Here is a tiny trained network, its code and every weight. The questions are about switching its units off for an input and a class, where a switched-off unit gives its printed mean instead of its output.

import numpy as np


def w(rows, s, z=0):
    codes = np.array(rows[::2]) - 128.0
    scale = np.full(codes.shape[1], s)
    scale[-1] = z or s
    return codes * scale


def norm(h):
    return h / np.sqrt((h * h).mean(-1, keepdims=True) + 1e-5)


def f(y):
    return np.maximum(y, 0)


def log_softmax(a):
    a = a - a.max(-1, keepdims=True)
    return a - np.log(np.exp(a).sum(-1, keepdims=True))


def net(x, mask):
    res = np.array(x, float).reshape(1, 8) / 4 @ E
    u = 0
    for l in range(3):
        y = f(norm(res) @ A[l][:, :-1].T + A[l][:, -1])
        res = res + np.where(mask[u : u + 12], y, B[l][:, -1]) @ B[l][:, :-1]
        u += 12
    return log_softmax(norm(res)[-1] @ U[:, :-1].T + U[:, -1])


A, B = {}, {}
E = w([
[123,145,138,104,97,147,90],'x0',
[133,145,81,176,160,112,116],'x1',
[94,179,137,199,204,171,92],'x2',
[124,140,160,181,82,64,133],'x3',
[125,140,121,129,121,133,113],'x4',
[135,150,81,185,156,113,130],'x5',
[70,85,108,102,138,85,125],'x6',
[126,1,143,131,83,181,97],'x7',
],0.0079)
A[0] = w([
[32,129,78,39,130,166,121,177],'L0N0',
[199,88,149,122,134,127,254,215],'L0N1',
[120,75,72,123,108,171,255,115],'L0N2',
[105,93,81,149,168,169,62,46],'L0N3',
[105,15,102,246,179,217,89,168],'L0N4',
[53,221,117,174,119,121,203,63],'L0N5',
[175,155,140,100,172,104,125,172],'L0N6',
[111,96,114,165,89,185,117,66],'L0N7',
[69,143,161,216,69,167,154,167],'L0N8',
[170,121,221,120,112,144,181,111],'L0N9',
[197,206,119,139,69,248,167,241],'L0N10',
[65,117,161,155,214,208,118,3],'L0N11',
],0.0076,0.0013)
B[0] = w([
[70,144,51,249,214,150,222,200],'L0N0',
[79,251,112,135,74,138,103,209],'L0N1',
[137,69,127,89,108,155,71,186],'L0N2',
[80,92,132,157,100,64,161,183],'L0N3',
[114,163,118,65,89,219,66,254],'L0N4',
[140,199,178,62,107,136,87,205],'L0N5',
[141,169,105,125,79,216,109,174],'L0N6',
[195,134,123,19,73,147,205,171],'L0N7',
[96,74,165,131,117,44,35,181],'L0N8',
[79,114,120,177,178,137,132,187],'L0N9',
[73,109,158,236,135,95,254,225],'L0N10',
[200,146,218,113,159,126,78,202],'L0N11',
],0.0047,0.006)
A[1] = w([
[83,162,95,117,97,121,65,143],'L1N0',
[106,121,171,169,79,50,79,80],'L1N1',
[176,38,118,102,76,127,63,2],'L1N2',
[144,133,74,116,77,138,167,65],'L1N3',
[158,215,139,140,98,68,131,148],'L1N4',
[161,92,145,178,88,157,97,65],'L1N5',
[163,120,105,109,126,113,132,48],'L1N6',
[157,183,164,185,75,199,170,161],'L1N7',
[154,131,38,116,175,254,162,132],'L1N8',
[198,209,140,130,172,121,88,134],'L1N9',
[139,94,116,203,79,157,149,203],'L1N10',
[61,150,124,164,214,231,107,189],'L1N11',
],0.009,0.0015)
B[1] = w([
[69,111,142,148,178,123,216,174],'L1N0',
[174,70,176,213,253,70,187,189],'L1N1',
[156,101,75,205,143,118,107,191],'L1N2',
[192,178,91,101,113,54,40,166],'L1N3',
[122,64,118,102,169,224,144,220],'L1N4',
[139,155,167,167,121,188,123,170],'L1N5',
[89,180,76,62,84,63,117,133],'L1N6',
[84,121,77,114,60,66,193,226],'L1N7',
[168,75,185,203,212,88,232,222],'L1N8',
[58,71,147,117,94,115,85,199],'L1N9',
[187,113,108,102,87,209,194,181],'L1N10',
[121,120,188,148,30,11,55,255],'L1N11',
],0.0056,0.0075)
A[2] = w([
[84,103,43,159,127,144,153,63],'L2N0',
[68,118,135,107,192,49,138,214],'L2N1',
[125,255,171,125,180,86,151,52],'L2N2',
[56,216,140,61,137,138,172,170],'L2N3',
[109,133,85,130,132,214,92,68],'L2N4',
[131,95,123,167,90,33,159,87],'L2N5',
[191,86,92,109,131,168,176,211],'L2N6',
[187,130,92,85,90,79,161,91],'L2N7',
[128,138,163,126,164,162,106,11],'L2N8',
[128,71,133,169,51,159,128,207],'L2N9',
[199,117,21,79,106,123,136,116],'L2N10',
[145,110,92,57,88,99,98,17],'L2N11',
],0.009,0.0011)
B[2] = w([
[84,89,152,160,119,25,133,169],'L2N0',
[49,80,126,135,59,136,157,234],'L2N1',
[237,113,104,52,150,247,120,220],'L2N2',
[112,50,25,155,109,141,91,200],'L2N3',
[152,26,97,109,171,178,99,137],'L2N4',
[92,101,183,128,216,133,144,254],'L2N5',
[73,181,151,72,148,66,163,186],'L2N6',
[109,151,173,125,189,93,16,180],'L2N7',
[158,141,154,144,165,93,56,139],'L2N8',
[79,180,2,134,190,168,97,243],'L2N9',
[163,184,201,80,48,88,137,173],'L2N10',
[136,172,162,246,89,43,32,148],'L2N11',
],0.0063,0.007)
U = w([
[108,97,108,138,93,102,126,254],'0',
[181,54,163,132,175,102,158,98],'1',
[213,74,11,84,105,172,37,121],'2',
[133,118,131,144,86,98,153,101],'3',
[189,177,201,96,90,45,1,56],'4',
],0.0095,0.0015)

Each question gives the input, the list of numbers given to net, and the class t.
The units are the neurons (one row each of A and B). Each row of codes is followed by its name. A weight is (code - 128) times the scale printed after its matrix; where a second scale follows, it is the last column's (A, B and U).
mask holds one flag per neuron, layer by layer. A switched-off neuron (its flag False) gives its mean, the last column of its row in B, instead of its output. The means were averaged over made-up inputs and are rounded, as every weight is.
A unit's drop is (log p(t) with every unit on - log p(t) with that unit switched off) / (log p(t) with every unit on - log p(t) with every unit switched off).
The circuit of an input: a set's keep is (log p(t) with only the set's units on - log p(t) with every unit switched off) / (log p(t) with every unit on - log p(t) with every unit switched off). Starting from the 12 units with the biggest drops (on a tie, the unit counted first), units are removed one at a time, each time the one whose removal leaves the highest keep (on an exact tie, the one counted first), for as long as the keep stays at least 0.8.
units of the circuit, in order: the units of the circuit, biggest drop first
top k neurons: the k neurons with the biggest drops, biggest first
k most important neurons of layer l: the k neurons of layer l with the biggest drops, biggest first
input [-5,4,-3,-6,1,2,-4,-7], class 2: units of the circuit, in order	L2N2
input [4,2,-4,6,-7,-8,4,1], class 1: units of the circuit, in order	L1N1; L1N11
input [8,-2,2,-2,-1,-8,1,-7], class 2: top 2 neurons	L2N3; L2N2
input [-6,2,8,-1,-5,2,1,-4], class 4: top 2 neurons	L1N11; L0N11
input [-2,-3,2,7,4,2,-7,-3], class 1: top 3 neurons	L1N1; L0N8; L0N4
input [-2,4,6,0,8,-3,5,-4], class 4: 2 most important neurons of layer 0	L0N11; L0N10
input [6,-5,6,7,7,-8,4,1], class 1: top 2 neurons	L1N1; L0N4
input [2,-2,-1,6,-2,-1,6,-2], class 1: units of the circuit, in order	L1N1; L1N11
input [-7,6,5,2,6,-8,6,-8], class 2: units of the circuit, in order	L2N2; L2N3; L0N5
input [-5,4,6,1,1,-4,4,5], class 4: top 3 neurons	L0N11; L0N4; L1N11
input [6,7,-5,-6,8,5,-7,3], class 0: 2 most important neurons of layer 1	L1N7; L1N1
input [-6,-2,1,-1,7,-1,4,7], class 2: 4 most important neurons of layer 2	L2N9; L2N5; L2N1; L2N4
input [-4,-5,-8,4,2,6,-5,-5], class 4: top 3 neurons	L1N3; L2N7; L1N8
input [-7,1,8,1,3,-8,-7,-5], class 4: top 2 neurons	L1N11; L1N8
input [8,-1,1,-1,-2,2,3,-6], class 2: units of the circuit, in order	L2N2
input [6,1,-7,-4,-4,8,4,0], class 4: top 2 neurons	L1N3; L2N10
input [8,-2,8,0,-7,-7,-1,8], class 2: top 2 neurons	L2N9; L0N7
input [5,-6,-8,3,-6,6,3,-4], class 4: 2 most important neurons of layer 1	L1N3; L1N8
input [-7,-4,-8,-5,-2,0,5,2], class 4: 3 most important neurons of layer 2	L2N10; L2N11; L2N7
input [-3,2,8,0,-4,-7,-7,2], class 4: units of the circuit, in order	L1N11
input [3,-7,-6,8,-7,1,2,1], class 1: top 3 neurons	L1N1; L1N11; L2N5
input [-1,1,-1,7,-6,-3,-3,-3], class 1: 3 most important neurons of layer 0	L0N4; L0N8; L0N0
input [4,-6,-2,6,4,-8,-8,-6], class 3: top 2 neurons	L0N10; L1N7
input [-3,-2,6,-4,3,-8,5,-6], class 2: 2 most important neurons of layer 0	L0N5; L0N10
input [-5,-2,-5,8,6,5,0,-5], class 1: top 2 neurons	L1N1; L2N2
input [5,-3,-6,-4,-8,0,0,3], class 4: top 3 neurons	L1N3; L2N10; L1N4
input [1,1,-4,1,0,6,7,-7], class 2: 2 most important neurons of layer 2	L2N3; L2N2
input [-6,-2,6,1,7,-4,-4,-3], class 4: 2 most important neurons of layer 0	L0N11; L0N5
